Below is a small trained network, with its code and all its weights. Each question gives an input and a class and asks what happens when units are switched off, that is, made to give their printed mean instead of their output.

import numpy as np


def w(rows, s, z=0):
    codes = np.array(rows[::2]) - 128.0
    scale = np.full(codes.shape[1], s)
    scale[-1] = z or s
    return codes * scale


def f(y):
    return y / 2 * (1 + np.tanh(0.7978845608 * (y + 0.044715 * y**3)))


def log_softmax(a):
    a = a - a.max(-1, keepdims=True)
    return a - np.log(np.exp(a).sum(-1, keepdims=True))


def net(x, mask):
    res = np.array(x, float).reshape(1, 3) / 4 @ E
    y = f(res @ A[0][:, :-1].T + A[0][:, -1])
    res = res + np.where(mask, y, B[0][:, -1]) @ B[0][:, :-1]
    return log_softmax(res[-1] @ U[:, :-1].T + U[:, -1])


A, B = {}, {}
E = w([
[67,75,166,72,210],'x0',
[143,214,252,154,144],'x1',
[145,36,112,247,161],'x2',
],0.011)
A[0] = w([
[184,79,98,179,63,203],'N1',
[157,156,58,85,61,227],'N2',
[174,216,175,166,38,200],'N3',
[98,121,162,67,229,242],'N4',
[118,86,105,138,145,137],'N5',
[148,162,100,138,9,253],'N6',
[86,49,56,67,129,210],'N7',
[108,86,27,124,149,226],'N8',
[128,92,78,196,114,174],'N9',
[122,84,145,150,211,155],'N10',
[66,90,169,151,197,233],'N11',
[78,147,187,60,152,203],'N12',
[167,56,123,200,184,181],'N13',
],0.012,0.0051)
B[0] = w([
[112,185,124,58,178,217],'N1',
[128,138,36,98,60,225],'N2',
[199,172,80,112,144,242],'N3',
[161,44,185,107,89,226],'N4',
[90,120,125,192,131,170],'N5',
[118,190,34,86,115,234],'N6',
[78,82,106,131,95,254],'N7',
[68,119,109,156,112,244],'N8',
[79,185,149,90,181,210],'N9',
[135,122,177,166,139,193],'N10',
[166,98,246,177,150,215],'N11',
[175,84,134,66,74,217],'N12',
[102,169,163,155,184,232],'N13',
],0.012,0.013)
U = w([
[15,134,86,121,169,1],'0',
[104,67,162,214,38,68],'1',
[61,94,58,115,53,141],'2',
[221,240,50,105,124,190],'3',
[1,114,204,147,225,161],'4',
[209,111,215,234,214,193],'5',
[185,41,193,36,88,213],'6',
[152,172,168,142,198,23],'7',
],0.008,0.0023)

Each question gives the input, the list of numbers given to net, and the class t.
The units are the neurons (one row each of A and B). Each row of codes is followed by its name. A weight is (code - 128) times the scale printed after its matrix; where a second scale follows, it is the last column's (A, B and U).
mask holds one flag per neuron, in row order. A switched-off neuron (its flag False) gives its mean, the last column of its row in B, instead of its output. The means were averaged over made-up inputs and are rounded, as every weight is.
A unit's drop is (log p(t) with every unit on - log p(t) with that unit switched off) / (log p(t) with every unit on - log p(t) with every unit switched off).
The circuit of an input: a set's keep is (log p(t) with only the set's units on - log p(t) with every unit switched off) / (log p(t) with every unit on - log p(t) with every unit switched off). Starting from the 12 units with the biggest drops (on a tie, the unit counted first), units are removed one at a time, each time the one whose removal leaves the highest keep (on an exact tie, the one counted first), for as long as the keep stays at least 0.8.
circuit, biggest first: the units of the circuit, biggest drop first
most important unit: the unit with the biggest drop
k most important neurons: the k neurons with the biggest drops, biggest first
drop when u is switched off: that unit's drop, to one decimal
input [7,6,2], class 6: 2 most important neurons -> (N12 N4)
input [8,-8,-7], class 6: circuit, biggest first -> (N4)
input [-5,7,8], class 7: circuit, biggest first -> (N1 N9)
input [1,1,1], class 5: circuit, biggest first -> (N2 N7 N6)
input [-4,-8,3], class 0: circuit, biggest first -> (N9 N1)
input [-3,-3,1], class 0: circuit, biggest first -> (N3 N12 N4)
input [5,8,1], class 6: 2 most important neurons -> (N12 N4)
input [-2,-2,2], class 0: 2 most important neurons -> (N3 N11)
input [5,8,2], class 5: 2 most important neurons -> (N11 N2)
input [0,3,7], class 5: 4 most important neurons -> (N7 N11 N8 N6)
input [2,8,2], class 5: 2 most important neurons -> (N2 N11)
input [-6,-8,3], class 0: drop when N1 is switched off -> 0.2
input [1,-4,2], class 4: drop when N2 is switched off -> 0.1
input [5,-4,4], class 4: drop when N10 is switched off -> 0.0
input [7,4,0], class 6: most important unit -> N12
